Here is a tiny trained network, its code and every weight. The questions are about switching its units off for an input and a target symbol, where a switched-off unit gives its printed mean instead of its output.

import numpy as np


def w(rows, s, z=0):
    codes = np.array(rows[::2]) - 128.0
    scale = np.full(codes.shape[1], s)
    scale[-1] = z or s
    return codes * scale


def norm(h):
    return h / np.sqrt((h * h).mean(-1, keepdims=True) + 1e-5)


def f(y):
    return np.maximum(y, 0)


def softmax(a):
    e = np.exp(a - a.max(-1, keepdims=True))
    return e / e.sum(-1, keepdims=True)


def log_softmax(a):
    a = a - a.max(-1, keepdims=True)
    return a - np.log(np.exp(a).sum(-1, keepdims=True))


def net(x, mask):
    ids = ['ΛΞΨαβζηφ'.index(c) for c in x.split()]
    T = len(ids)
    res = E[ids] + P[:T]
    u = 0
    for l in range(2):
        q, k, v = (norm(res) @ M[l].T for M in (Q, K, V))
        z = softmax(np.where(np.tri(T) > 0, q @ k.T / 3**0.5, -1e9)) @ v
        res = res + np.where(mask[u], z, O[l][:, -1]) @ O[l][:, :-1]
        u += 1
        y = f(norm(res) @ A[l][:, :-1].T + A[l][:, -1])
        res = res + np.where(mask[u : u + 8], y, B[l][:, -1]) @ B[l][:, :-1]
        u += 8
    return log_softmax(norm(res)[-1] @ U[:, :-1].T + U[:, -1])


Q, K, V, O, A, B = {}, {}, {}, {}, {}, {}
E = w([
[111,77,80,125,86,103,138,105,154],'Λ',
[106,98,110,175,124,122,67,144,145],'Ξ',
[141,174,70,136,65,132,133,183,137],'Ψ',
[106,87,138,81,31,100,107,126,103],'α',
[121,178,60,183,160,84,117,101,117],'β',
[104,34,112,98,255,59,179,203,21],'ζ',
[118,137,185,160,88,65,176,76,90],'η',
[42,163,106,52,108,79,157,108,125],'φ',
],0.0096)
P = w([
[111,126,74,199,45,252,108,72,133],'0',
[113,118,97,169,96,185,73,56,146],'1',
[121,132,123,146,115,153,84,78,137],'2',
[127,129,131,124,137,106,89,111,138],'3',
[133,124,137,104,151,84,103,130,133],'4',
[146,135,148,107,177,64,103,154,130],'5',
[145,139,124,101,192,20,110,164,155],'6',
[141,127,141,98,217,10,122,177,157],'7',
],0.0045)
Q[0] = w([
[67,112,61,199,93,1,102,154,156],'L0H0',
[180,107,79,126,125,188,116,141,95],'L0H0',
[145,85,152,132,158,202,94,104,174],'L0H0',
],0.0069)
K[0] = w([
[181,168,178,54,131,3,104,182,115],'L0H0',
[134,99,171,168,64,165,88,75,130],'L0H0',
[170,162,113,141,79,184,126,109,163],'L0H0',
],0.0059)
V[0] = w([
[129,157,120,182,168,87,71,115,242],'L0H0',
[147,4,106,124,167,131,92,185,119],'L0H0',
[192,144,67,138,111,177,147,190,177],'L0H0',
],0.0038)
O[0] = w([
[159,77,71,54,76,178,127,75,3,114],'L0H0',
[150,49,128,129,185,58,150,193,111,33],'L0H0',
[225,173,133,73,167,106,106,163,180,3],'L0H0',
],0.0047,0.0038)
A[0] = w([
[117,76,44,142,169,127,131,83,115,128],'L0N0',
[153,103,6,182,156,128,196,46,194,42],'L0N1',
[200,63,60,18,200,201,83,158,176,92],'L0N2',
[83,168,154,57,113,110,180,60,164,138],'L0N3',
[221,180,168,123,53,97,142,155,85,255],'L0N4',
[194,191,133,253,85,143,136,225,186,73],'L0N5',
[128,116,110,41,65,70,68,128,38,171],'L0N6',
[91,104,199,132,154,117,58,148,155,155],'L0N7',
],0.0038,0.00087)
B[0] = w([
[142,169,77,125,79,146,147,210,70,184],'L0N0',
[151,213,216,172,88,124,95,242,103,178],'L0N1',
[250,99,91,125,75,143,138,2,152,139],'L0N2',
[224,80,87,85,161,153,188,168,162,253],'L0N3',
[163,71,147,154,150,69,67,64,158,222],'L0N4',
[100,12,100,158,183,97,103,44,164,178],'L0N5',
[130,167,48,201,204,144,101,112,189,242],'L0N6',
[180,165,55,109,118,74,100,101,191,177],'L0N7',
],0.0038,0.0029)
Q[1] = w([
[196,77,128,80,160,126,140,184,155],'L1H0',
[76,132,20,145,112,2,86,105,124],'L1H0',
[135,151,168,87,157,209,110,166,116],'L1H0',
],0.0097)
K[1] = w([
[209,153,131,219,97,136,9,165,142],'L1H0',
[156,119,156,87,254,36,181,165,81],'L1H0',
[141,128,110,164,8,169,117,95,162],'L1H0',
],0.0065)
V[1] = w([
[181,203,193,228,137,108,160,91,38],'L1H0',
[97,249,44,114,174,150,186,176,112],'L1H0',
[165,160,255,135,149,102,200,62,160],'L1H0',
],0.0047)
O[1] = w([
[204,56,27,158,100,53,94,151,115,255],'L1H0',
[161,107,211,31,117,173,2,119,109,70],'L1H0',
[93,166,40,165,41,89,84,114,155,209],'L1H0',
],0.0071,0.0044)
A[1] = w([
[73,117,143,84,54,169,115,204,103,112],'L1N0',
[2,155,163,190,167,123,222,110,207,43],'L1N1',
[177,255,101,116,177,158,140,176,140,154],'L1N2',
[54,172,168,13,48,104,54,75,150,105],'L1N3',
[196,143,133,140,131,123,3,126,35,2],'L1N4',
[127,183,170,132,144,207,94,51,138,100],'L1N5',
[99,207,19,211,75,65,123,147,94,82],'L1N6',
[214,113,146,145,168,125,89,74,230,149],'L1N7',
],0.0054,0.0035)
B[1] = w([
[125,157,143,109,54,87,69,175,152,135],'L1N0',
[98,47,201,122,133,133,97,83,254,141],'L1N1',
[111,116,79,130,113,107,178,115,193,137],'L1N2',
[72,224,103,106,191,128,32,133,59,159],'L1N3',
[185,71,150,96,121,140,111,85,174,138],'L1N4',
[116,182,115,121,110,107,153,125,109,150],'L1N5',
[114,93,65,198,89,33,129,109,120,255],'L1N6',
[151,200,116,75,139,121,191,151,126,151],'L1N7',
],0.0072,0.0097)
U = w([
[157,227,86,90,143,148,226,157,168,93],'Λ',
[103,118,43,191,102,88,126,117,118,191],'Ξ',
[62,222,145,100,132,155,69,122,62,193],'Ψ',
[114,90,135,153,200,182,172,182,25,191],'α',
[229,93,134,71,119,145,66,92,138,93],'β',
[75,94,178,136,145,145,128,114,235,117],'ζ',
[82,122,100,102,158,148,126,141,131,3],'η',
[132,142,169,113,37,152,132,255,120,102],'φ',
],0.0055,0.0029)

Each question gives the input, a string of symbols that net reads in full, and the target symbol t.
The units are the heads (3 rows each of Q, K, V and O) and the neurons (one row each of A and B). Each row of codes is followed by its name. A weight is (code - 128) times the scale printed after its matrix; where a second scale follows, it is the last column's (O, A, B and U).
mask holds one flag per unit, layer by layer, with each layer's heads first. A switched-off unit (its flag False) gives its mean, the last column of its rows in O or B, instead of its output. The means were averaged over made-up inputs and are rounded, as every weight is.
A unit's drop is (log p(t) with every unit on - log p(t) with that unit switched off) / (log p(t) with every unit on - log p(t) with every unit switched off).
The circuit of an input: a set's keep is (log p(t) with only the set's units on - log p(t) with every unit switched off) / (log p(t) with every unit on - log p(t) with every unit switched off). Starting from the 12 units with the biggest drops (on a tie, the unit counted first), units are removed one at a time, each time the one whose removal leaves the highest keep (on an exact tie, the one counted first), for as long as the keep stays at least 0.8.
circuit, biggest first: the units of the circuit, biggest drop first
unit that matters most: the unit with the biggest drop
k most important neurons: the k neurons with the biggest drops, biggest first
k most important neurons of layer l: the k neurons of layer l with the biggest drops, biggest first
drop of u: that unit's drop, to one decimal
input η η α Ψ Ψ φ η, target Ψ: circuit, biggest first : (L1H0, L1N3)
input Ξ η Ψ Ψ Ξ, target Λ: circuit, biggest first : (L0H0, L1H0, L1N7, L0N2)
input Ξ η ζ φ Ξ Ξ, target β: circuit, biggest first : (L1H0, L1N4, L1N6, L0N0)
input η η Ψ α Λ, target ζ: circuit, biggest first : (L0H0, L1H0, L1N1)
input η Ψ η η Ξ Λ Ξ, target α: 2 most important neurons : (L0N0, L1N6)
input Λ η α Ξ α Λ, target ζ: circuit, biggest first : (L1H0, L1N1)
input ζ Ξ η, target ζ: unit that matters most : L0H0
input β η φ η Ξ, target Ψ: circuit, biggest first : (L1H0, L0N3, L1N3, L1N6)
input α ζ Ψ Ψ, target Λ: circuit, biggest first : (L1N7, L1H0, L1N6, L0H0)
input α β Ψ α, target β: 2 most important neurons of layer 0 : (L0N6, L0N1)
input Ξ η Ξ η β β Λ, target β: circuit, biggest first : (L1H0, L1N6)
input Ξ β α ζ η η η η, target ζ: circuit, biggest first : (L1H0, L1N1, L1N6)
input η η Ξ β Ψ Ψ Λ, target Λ: circuit, biggest first : (L0H0, L1H0, L1N7)
input φ Ψ Ψ, target Ψ: circuit, biggest first : (L1H0)
input Ψ Ψ Ξ Ξ Λ, target α: circuit, biggest first : (L1H0, L0H0)
input Ξ Ξ Λ, target α: 2 most important neurons of layer 0 : (L0N0, L0N1)
input φ η η, target Ψ: 2 most important neurons of layer 1 : (L1N3, L1N6)
input η Ψ Ξ Ψ α Ψ Ψ β, target β: 2 most important neurons : (L1N4, L1N6)
input β Ξ α, target β: 2 most important neurons of layer 0 : (L0N6, L0N5)
input η Ψ Ξ η η η φ Ψ, target Ψ: most important neuron : (L1N3)
input Λ Ξ Ψ, target Λ: drop of L0N5 : 0.0
input α Ξ Ξ, target ζ: drop of L1N1 : 0.5
input η η η η β ζ Ξ Ξ, target β: drop of L1N4 : 0.3
